Here is a tiny trained network, its code and every weight. The questions are about switching its units off for an input and a target symbol, where a switched-off unit gives its printed mean instead of its output.

import numpy as np


def w(rows, s, z=0):
    codes = np.array(rows[::2]) - 128.0
    scale = np.full(codes.shape[1], s)
    scale[-1] = z or s
    return codes * scale


def f(y):
    return np.maximum(y, 0)


def softmax(a):
    e = np.exp(a - a.max(-1, keepdims=True))
    return e / e.sum(-1, keepdims=True)


def log_softmax(a):
    a = a - a.max(-1, keepdims=True)
    return a - np.log(np.exp(a).sum(-1, keepdims=True))


def net(x, mask):
    ids = ['ΔΦΨΩαβημ'.index(c) for c in x.split()]
    T = len(ids)
    res = E[ids] + P[:T]
    u = 0
    for l in range(2):
        r = res
        for j in range(3):
            rows = slice(2 * j, 2 * j + 2)
            q, k, v = (r @ M[l][rows].T for M in (Q, K, V))
            z = softmax(np.where(np.tri(T) > 0, q @ k.T / 2**0.5, -1e9)) @ v
            o = O[l][rows]
            res = res + np.where(mask[u + j], z, o[:, -1]) @ o[:, :-1]
        u += 3
        y = f(res @ A[l][:, :-1].T + A[l][:, -1])
        res = res + np.where(mask[u : u + 4], y, B[l][:, -1]) @ B[l][:, :-1]
        u += 4
    return log_softmax(res[-1] @ U[:, :-1].T + U[:, -1])


Q, K, V, O, A, B = {}, {}, {}, {}, {}, {}
E = w([
[83,149,176,155,131,48],'Δ',
[161,3,149,128,90,75],'Φ',
[159,95,179,65,112,130],'Ψ',
[110,153,151,197,103,157],'Ω',
[104,126,140,216,99,151],'α',
[134,109,166,100,113,146],'β',
[57,88,126,142,101,163],'η',
[60,212,137,40,113,88],'μ',
],0.012)
P = w([
[96,137,147,146,255,93],'0',
[90,115,83,79,166,163],'1',
[121,119,159,80,151,153],'2',
[103,104,161,87,129,146],'3',
[98,102,161,100,114,138],'4',
[96,99,161,112,99,125],'5',
[98,98,159,127,86,121],'6',
[94,108,161,139,76,107],'7',
[104,109,163,159,68,101],'8',
[108,121,161,177,55,95],'9',
[106,148,159,196,49,72],'10',
],0.0087)
Q[0] = w([
[207,119,33,160,134,132],'L0H1',
[163,158,130,102,127,135],'L0H1',
[39,130,233,144,96,125],'L0H2',
[133,147,62,156,178,91],'L0H2',
[113,65,248,153,16,121],'L0H3',
[199,184,68,132,255,147],'L0H3',
],0.0088)
K[0] = w([
[150,95,77,171,207,122],'L0H1',
[116,130,79,87,174,145],'L0H1',
[125,112,212,160,31,112],'L0H2',
[133,181,150,122,168,104],'L0H2',
[113,136,133,134,2,103],'L0H3',
[146,69,49,90,230,198],'L0H3',
],0.0086)
V[0] = w([
[71,170,97,152,153,80],'L0H1',
[92,94,179,155,30,123],'L0H1',
[209,186,99,97,215,120],'L0H2',
[187,91,154,54,52,74],'L0H2',
[145,99,183,254,126,95],'L0H3',
[55,137,112,143,26,79],'L0H3',
],0.0098)
O[0] = w([
[97,106,176,156,118,199,154],'L0H1',
[177,178,131,45,79,130,200],'L0H1',
[111,74,74,183,165,124,1],'L0H2',
[215,179,122,201,93,151,177],'L0H2',
[158,125,106,2,142,186,177],'L0H3',
[134,93,201,112,72,164,228],'L0H3',
],0.0087,0.0061)
A[0] = w([
[183,64,125,142,126,97,160],'L0N1',
[155,166,2,177,140,108,2],'L0N2',
[122,176,85,66,155,94,118],'L0N3',
[200,192,109,127,100,111,123],'L0N4',
],0.009,0.0081)
B[0] = w([
[80,84,172,124,137,74,207],'L0N1',
[194,254,208,111,58,33,128],'L0N2',
[226,170,215,119,185,221,150],'L0N3',
[124,193,103,126,130,92,253],'L0N4',
],0.0084,0.0044)
Q[1] = w([
[110,100,232,107,27,76],'L1H1',
[68,178,165,142,79,135],'L1H1',
[44,32,5,160,196,73],'L1H2',
[118,237,205,147,149,53],'L1H2',
[101,142,50,189,146,253],'L1H3',
[119,249,248,74,36,56],'L1H3',
],0.006)
K[1] = w([
[180,157,153,116,35,123],'L1H1',
[160,123,128,128,67,101],'L1H1',
[126,106,83,133,219,123],'L1H2',
[200,117,123,108,5,139],'L1H2',
[137,72,133,108,206,103],'L1H3',
[170,129,139,121,2,120],'L1H3',
],0.0097)
V[1] = w([
[80,61,156,119,140,74],'L1H1',
[165,154,104,100,106,214],'L1H1',
[119,248,157,133,185,92],'L1H2',
[113,69,150,102,102,2],'L1H2',
[184,101,68,249,122,193],'L1H3',
[63,182,116,160,99,224],'L1H3',
],0.0072)
O[1] = w([
[161,178,119,116,69,162,151],'L1H1',
[101,103,112,173,167,64,130],'L1H1',
[127,2,170,155,212,196,141],'L1H2',
[180,139,96,134,45,141,168],'L1H2',
[154,136,163,59,196,90,8],'L1H3',
[30,99,148,74,67,86,126],'L1H3',
],0.0092,0.011)
A[1] = w([
[183,120,108,148,131,62,149],'L1N1',
[160,160,132,14,109,229,53],'L1N2',
[81,8,128,255,96,123,77],'L1N3',
[108,230,175,125,83,12,255],'L1N4',
],0.0076,0.0053)
B[1] = w([
[65,146,112,71,89,62,144],'L1N1',
[199,224,254,78,185,147,176],'L1N2',
[87,186,227,174,13,48,155],'L1N3',
[133,88,29,96,163,128,250],'L1N4',
],0.0065,0.012)
U = w([
[164,95,219,139,138,197,181],'Δ',
[88,160,80,98,105,82,189],'Φ',
[121,63,59,155,142,149,166],'Ψ',
[113,73,169,62,160,93,108],'Ω',
[119,114,162,217,108,85,61],'α',
[153,254,109,158,127,150,2],'β',
[127,67,28,197,136,160,180],'η',
[116,98,172,38,160,95,75],'μ',
],0.0099,0.0065)

Each question gives the input, a string of symbols that net reads in full, and the target symbol t.
The units are the heads (2 rows each of Q, K, V and O) and the neurons (one row each of A and B). Each row of codes is followed by its name. A weight is (code - 128) times the scale printed after its matrix; where a second scale follows, it is the last column's (O, A, B and U).
mask holds one flag per unit, layer by layer, with each layer's heads first. A switched-off unit (its flag False) gives its mean, the last column of its rows in O or B, instead of its output. The means were averaged over made-up inputs and are rounded, as every weight is.
A unit's drop is (log p(t) with every unit on - log p(t) with that unit switched off) / (log p(t) with every unit on - log p(t) with every unit switched off).
The circuit of an input: a set's keep is (log p(t) with only the set's units on - log p(t) with every unit switched off) / (log p(t) with every unit on - log p(t) with every unit switched off). Starting from the 12 units with the biggest drops (on a tie, the unit counted first), units are removed one at a time, each time the one whose removal leaves the highest keep (on an exact tie, the one counted first), for as long as the keep stays at least 0.8.
circuit, biggest first: the units of the circuit, biggest drop first
top k neurons: the k neurons with the biggest drops, biggest first
top k neurons in layer l: the k neurons of layer l with the biggest drops, biggest first
drop of u: that unit's drop, to one decimal
input μ β μ Φ Φ, target β: circuit, biggest first	(L0H2, L1H2, L1H3)
input Ψ Δ Φ Δ Δ Δ Φ Δ, target β: circuit, biggest first	(L1H2, L1H3)
input Φ μ μ μ, target α: circuit, biggest first	(L0H3, L1H2, L1N3)
input μ β α Φ Φ μ η, target α: circuit, biggest first	(L0H3, L1N3)
input η Φ μ α Φ Φ, target Φ: top 4 neurons	(L1N1, L1N4, L0N4, L0N3)
input μ Ω Δ μ Φ Φ, target β: top neuron in layer 1	(L1N2)
input Ψ Ψ Δ Φ β Φ β Φ Φ Δ μ, target Δ: circuit, biggest first	(L1H2, L0N3, L0H1, L0H3)
input Φ Φ Φ Φ Ω α Ψ μ η, target α: circuit, biggest first	(L1H1, L1N3, L0H3)
input η Φ Δ β Ω α Φ Φ α, target β: top 2 neurons	(L1N2, L0N1)
input Δ Ψ α α μ Φ μ, target β: circuit, biggest first	(L1N2, L0H2, L1H2)
input μ Ω Ω Δ Ω η Ω, target Φ: top 2 neurons	(L0N3, L1N4)
input Ω μ α, target α: top 3 neurons in layer 1	(L1N3, L1N4, L1N2)
input Δ Δ Ω μ Φ, target α: top 2 neurons	(L1N3, L0N1)
input η Ψ Ψ Δ Φ μ, target β: top 2 neurons in layer 0	(L0N3, L0N4)
input μ μ Φ, target α: top 2 neurons	(L1N3, L1N2)
input β μ Δ μ Φ Δ μ Ω η Ω, target Φ: top 2 neurons in layer 1	(L1N4, L1N2)
input Ω α μ μ Ψ, target α: drop of L1H1	-0.2
input Ω Ω β Δ β Φ Δ, target β: drop of L1N2	0.1
input Φ Ψ μ Φ Φ, target Φ: drop of L1N1	0.7
input α μ μ β, target α: drop of L0N4	0.0
